Here is a tiny trained network, its code and every weight. The questions are about switching its units off for an input and a target symbol, where a switched-off unit gives its printed mean instead of its output.

import numpy as np


def w(rows, s, z=0):
    codes = np.array(rows[::2]) - 128.0
    scale = np.full(codes.shape[1], s)
    scale[-1] = z or s
    return codes * scale


def norm(h):
    return h / np.sqrt((h * h).mean(-1, keepdims=True) + 1e-5)


def f(y):
    return y / 2 * (1 + np.tanh(0.7978845608 * (y + 0.044715 * y**3)))


def softmax(a):
    e = np.exp(a - a.max(-1, keepdims=True))
    return e / e.sum(-1, keepdims=True)


def log_softmax(a):
    a = a - a.max(-1, keepdims=True)
    return a - np.log(np.exp(a).sum(-1, keepdims=True))


def net(x, mask):
    ids = ['Δαεζθπτψ'.index(c) for c in x.split()]
    T = len(ids)
    res = E[ids] + P[:T]
    u = 0
    for l in range(2):
        r = norm(res)
        for j in range(2):
            rows = slice(4 * j, 4 * j + 4)
            q, k, v = (r @ M[l][rows].T for M in (Q, K, V))
            z = softmax(np.where(np.tri(T) > 0, q @ k.T / 4**0.5, -1e9)) @ v
            o = O[l][rows]
            res = res + np.where(mask[u + j], z, o[:, -1]) @ o[:, :-1]
        u += 2
        y = f(norm(res) @ A[l][:, :-1].T + A[l][:, -1])
        res = res + np.where(mask[u : u + 4], y, B[l][:, -1]) @ B[l][:, :-1]
        u += 4
    return log_softmax(norm(res)[-1] @ U[:, :-1].T + U[:, -1])


Q, K, V, O, A, B = {}, {}, {}, {}, {}, {}
E = w([
[56,153,133],'Δ',
[54,147,142],'α',
[202,254,116],'ε',
[243,152,218],'ζ',
[59,158,130],'θ',
[31,128,153],'π',
[43,144,140],'τ',
[98,181,119],'ψ',
],0.0061)
P = w([
[72,109,2],'0',
[69,186,123],'1',
[66,97,71],'2',
[104,125,191],'3',
[123,125,171],'4',
[128,123,164],'5',
[131,121,162],'6',
[139,122,159],'7',
[145,119,155],'8',
[152,117,160],'9',
[151,112,158],'10',
[151,103,166],'11',
[152,106,173],'12',
],0.0041)
Q[0] = w([
[60,2,199],'0.h0',
[133,72,60],'0.h0',
[100,122,165],'0.h0',
[123,68,59],'0.h0',
[236,113,25],'0.h1',
[38,232,57],'0.h1',
[173,133,170],'0.h1',
[54,69,206],'0.h1',
],0.0066)
K[0] = w([
[153,38,82],'0.h0',
[82,108,70],'0.h0',
[170,120,118],'0.h0',
[94,98,58],'0.h0',
[209,249,14],'0.h1',
[13,158,88],'0.h1',
[176,167,188],'0.h1',
[121,3,180],'0.h1',
],0.0064)
V[0] = w([
[129,101,95],'0.h0',
[121,146,3],'0.h0',
[90,155,14],'0.h0',
[127,174,57],'0.h0',
[138,117,155],'0.h1',
[75,79,138],'0.h1',
[213,153,114],'0.h1',
[227,157,95],'0.h1',
],0.0065)
O[0] = w([
[152,128,100,97],'0.h0',
[208,253,113,138],'0.h0',
[194,187,134,176],'0.h0',
[193,190,162,165],'0.h0',
[125,128,98,112],'0.h1',
[166,187,85,172],'0.h1',
[47,61,139,23],'0.h1',
[28,44,143,2],'0.h1',
],0.0045,0.0046)
A[0] = w([
[156,153,253,254],'0.n0',
[200,153,120,130],'0.n1',
[76,165,164,191],'0.n2',
[206,215,89,156],'0.n3',
],0.0053,0.0023)
B[0] = w([
[16,78,4,218],'0.n0',
[58,105,143,176],'0.n1',
[145,86,56,154],'0.n2',
[60,3,95,255],'0.n3',
],0.0038,0.0063)
Q[1] = w([
[142,133,100],'1.h0',
[97,230,46],'1.h0',
[144,62,209],'1.h0',
[129,201,2],'1.h0',
[149,159,138],'1.h1',
[89,100,146],'1.h1',
[100,81,120],'1.h1',
[190,210,146],'1.h1',
],0.0094)
K[1] = w([
[132,148,152],'1.h0',
[117,115,255],'1.h0',
[141,113,22],'1.h0',
[150,161,229],'1.h0',
[93,148,111],'1.h1',
[125,92,181],'1.h1',
[168,62,136],'1.h1',
[56,161,83],'1.h1',
],0.0096)
V[1] = w([
[70,175,186],'1.h0',
[128,94,84],'1.h0',
[136,169,199],'1.h0',
[103,253,131],'1.h0',
[138,182,42],'1.h1',
[174,109,103],'1.h1',
[112,179,52],'1.h1',
[174,144,34],'1.h1',
],0.0065)
O[1] = w([
[9,105,117,143],'1.h0',
[168,131,86,124],'1.h0',
[81,109,185,120],'1.h0',
[4,183,197,253],'1.h0',
[22,153,209,248],'1.h1',
[88,130,96,124],'1.h1',
[43,156,209,242],'1.h1',
[2,140,185,214],'1.h1',
],0.0042,0.0059)
A[1] = w([
[84,86,85,139],'1.n0',
[161,197,69,87],'1.n1',
[150,2,99,148],'1.n2',
[62,165,179,254],'1.n3',
],0.0075,0.0058)
B[1] = w([
[167,126,96,145],'1.n0',
[60,165,38,119],'1.n1',
[86,175,255,129],'1.n2',
[236,93,70,253],'1.n3',
],0.0072,0.012)
U = w([
[142,248,134,163],'Δ',
[80,135,175,238],'α',
[21,49,114,145],'ε',
[176,79,107,215],'ζ',
[189,95,115,183],'θ',
[140,123,116,3],'π',
[129,120,97,2],'τ',
[158,86,192,86],'ψ',
],0.013,0.0055)

Each question gives the input, a string of symbols that net reads in full, and the target symbol t.
The units are the heads (4 rows each of Q, K, V and O) and the neurons (one row each of A and B). Each row of codes is followed by its name. A weight is (code - 128) times the scale printed after its matrix; where a second scale follows, it is the last column's (O, A, B and U).
mask holds one flag per unit, layer by layer, with each layer's heads first. A switched-off unit (its flag False) gives its mean, the last column of its rows in O or B, instead of its output. The means were averaged over made-up inputs and are rounded, as every weight is.
A unit's drop is (log p(t) with every unit on - log p(t) with that unit switched off) / (log p(t) with every unit on - log p(t) with every unit switched off).
The circuit of an input: a set's keep is (log p(t) with only the set's units on - log p(t) with every unit switched off) / (log p(t) with every unit on - log p(t) with every unit switched off). Starting from all 12 units, units are removed one at a time, each time the one whose removal leaves the highest keep (on an exact tie, the one counted first), for as long as the keep stays at least 0.8.
circuit, biggest first: the units of the circuit, biggest drop first
unit that matters most: the unit with the biggest drop
k most important neurons: the k neurons with the biggest drops, biggest first
top k neurons in layer l: the k neurons of layer l with the biggest drops, biggest first
heads that matter: for each layer, one digit per head in row order, 1 if its drop is at least 0.15 and else 0, layers parted by /
drop of u: that unit's drop, to one decimal
input ε ε ε ε ε α, target Δ: circuit, biggest first : (0.h1)
input ε ε ζ ζ ε ζ π Δ ε ψ, target ζ: top 3 neurons in layer 0 : (0.n2; 0.n1; 0.n3)
input Δ ε ε, target α: circuit, biggest first : (0.h1; 1.h1; 0.h0)
input τ ε ε ε ζ ε ζ ε, target ε: heads that matter : 11 / 11
input ζ ε ψ τ Δ ψ θ Δ, target θ: circuit, biggest first : (0.h1; 1.h0)
input Δ ζ ε ψ θ, target θ: heads that matter : 00 / 00
input α ε π ε Δ, target Δ: 2 most important neurons : (0.n0; 1.n3)
input ψ ε α ε ε ψ ζ ε π τ, target θ: heads that matter : 00 / 00
input θ ε τ ε ε ε ε ε θ Δ π ζ ζ, target α: circuit, biggest first : (0.h1; 1.n2; 1.n3; 1.h1)
input π ε Δ ε, target α: circuit, biggest first : (0.h1; 1.h0)
input ζ τ ψ π ε, target θ: heads that matter : 01 / 00
input π θ ψ α ε ε ζ ε ψ, target θ: heads that matter : 00 / 00
input α τ ε α π ε Δ α ε, target ε: heads that matter : 01 / 00
input ε ζ ψ, target ζ: heads that matter : 01 / 10
input α Δ ψ α τ ε α τ ζ ε ψ, target θ: circuit, biggest first : (1.h0)
input ε ψ θ, target Δ: heads that matter : 10 / 00
input τ Δ π, target Δ: heads that matter : 11 / 00
input ψ θ ε π α, target Δ: heads that matter : 01 / 00
input ψ ψ ε ψ ψ, target ε: heads that matter : 01 / 10
input ε ζ ε π τ π ε ψ τ, target θ: unit that matters most : 0.h1
input τ π α ε Δ ε τ ζ ε, target ζ: heads that matter : 01 / 00
input α π ψ θ α ζ Δ ε θ, target ζ: heads that matter : 00 / 00
input θ Δ ε ψ α θ Δ α ζ π, target ζ: heads that matter : 00 / 00
input τ α θ π Δ ζ ζ, target α: heads that matter : 01 / 01
input π ε θ, target Δ: 2 most important neurons : (0.n0; 1.n3)
input ψ ε τ π θ ε τ ε ψ, target α: 2 most important neurons : (0.n3; 1.n0)
input Δ θ ψ π π ε τ ζ θ, target θ: unit that matters most : 1.h0
input π ψ ζ ψ α ε θ π θ, target ζ: drop of 0.h0 : 0.2
input π α ε π ε Δ, target Δ: drop of 0.h1 : 1.2
